Here is a tiny trained network, its code and every weight. The questions are about switching its units off for an input and a class, where a switched-off unit gives its printed mean instead of its output.

import numpy as np


def w(rows, s, z=0):
    codes = np.array(rows[::2]) - 128.0
    scale = np.full(codes.shape[1], s)
    scale[-1] = z or s
    return codes * scale


def f(y):
    return y / 2 * (1 + np.tanh(0.7978845608 * (y + 0.044715 * y**3)))


def log_softmax(a):
    a = a - a.max(-1, keepdims=True)
    return a - np.log(np.exp(a).sum(-1, keepdims=True))


def net(x, mask):
    res = np.array(x, float).reshape(1, 6) / 4 @ E
    y = f(res @ A[0][:, :-1].T + A[0][:, -1])
    res = res + np.where(mask, y, B[0][:, -1]) @ B[0][:, :-1]
    return log_softmax(res[-1] @ U[:, :-1].T + U[:, -1])


A, B = {}, {}
E = w([
[74,123,145,134],'x0',
[41,49,71,242],'x1',
[158,113,112,111],'x2',
[213,126,24,135],'x3',
[2,201,44,98],'x4',
[147,217,191,186],'x5',
],0.011)
A[0] = w([
[177,129,143,220,140],'n0',
[62,128,93,143,255],'n1',
[62,254,129,115,134],'n2',
[193,109,49,82,110],'n3',
[136,162,245,120,173],'n4',
[128,119,190,119,180],'n5',
[56,39,130,165,137],'n6',
[104,188,101,176,167],'n7',
[167,145,206,76,169],'n8',
[161,121,119,17,183],'n9',
[213,128,140,167,207],'n10',
[60,130,130,120,129],'n11',
[189,87,113,179,157],'n12',
[142,101,92,101,159],'n13',
],0.012,0.0051)
B[0] = w([
[129,120,192,209,206],'n0',
[18,118,72,155,224],'n1',
[68,193,100,129,237],'n2',
[212,156,67,128,209],'n3',
[97,123,188,41,246],'n4',
[86,101,167,69,187],'n5',
[84,22,100,150,233],'n6',
[119,164,146,165,188],'n7',
[151,129,166,31,230],'n8',
[165,131,78,94,216],'n9',
[254,109,179,183,235],'n10',
[87,122,110,139,187],'n11',
[184,162,145,214,213],'n12',
[164,124,81,116,165],'n13',
],0.01,0.013)
U = w([
[145,75,84,154,54],'0',
[128,112,199,32,96],'1',
[71,3,90,124,170],'2',
[177,91,216,156,88],'3',
[45,233,106,125,70],'4',
[194,117,56,83,250],'5',
],0.013,0.0019)

Each question gives the input, the list of numbers given to net, and the class t.
The units are the neurons (one row each of A and B). Each row of codes is followed by its name. A weight is (code - 128) times the scale printed after its matrix; where a second scale follows, it is the last column's (A, B and U).
mask holds one flag per neuron, in row order. A switched-off neuron (its flag False) gives its mean, the last column of its row in B, instead of its output. The means were averaged over made-up inputs and are rounded, as every weight is.
A unit's drop is (log p(t) with every unit on - log p(t) with that unit switched off) / (log p(t) with every unit on - log p(t) with every unit switched off).
The circuit of an input: a set's keep is (log p(t) with only the set's units on - log p(t) with every unit switched off) / (log p(t) with every unit on - log p(t) with every unit switched off). Starting from the 12 units with the biggest drops (on a tie, the unit counted first), units are removed one at a time, each time the one whose removal leaves the highest keep (on an exact tie, the one counted first), for as long as the keep stays at least 0.8.
units of the circuit, in order: the units of the circuit, biggest drop first
top k neurons: the k neurons with the biggest drops, biggest first
drop of u: that unit's drop, to one decimal
input [-6,-4,-3,-2,-1,-5], class 5: units of the circuit, in order : [n9]
input [6,-1,3,-4,-7,3], class 1: top 2 neurons : [n4 n8]
input [-5,-2,-8,-5,2,-1], class 4: top 2 neurons : [n2 n10]
input [-1,-2,-7,-4,-8,-2], class 1: top 3 neurons : [n4 n8 n5]
input [-3,7,-7,-5,-5,2], class 2: top 2 neurons : [n6 n10]
input [-6,1,-5,-6,-5,0], class 1: top 3 neurons : [n4 n5 n8]
input [2,-4,6,-1,-5,-5], class 5: top 2 neurons : [n9 n3]
input [6,7,5,7,-5,-6], class 0: top 2 neurons : [n12 n3]
input [-5,1,-3,-6,-4,3], class 1: drop of n8 : 0.1
input [7,-1,8,6,6,0], class 4: drop of n1 : 0.1
input [8,4,0,-7,-3,5], class 2: drop of n6 : 0.3
input [7,8,-3,-7,-6,6], class 2: drop of n4 : 0.0
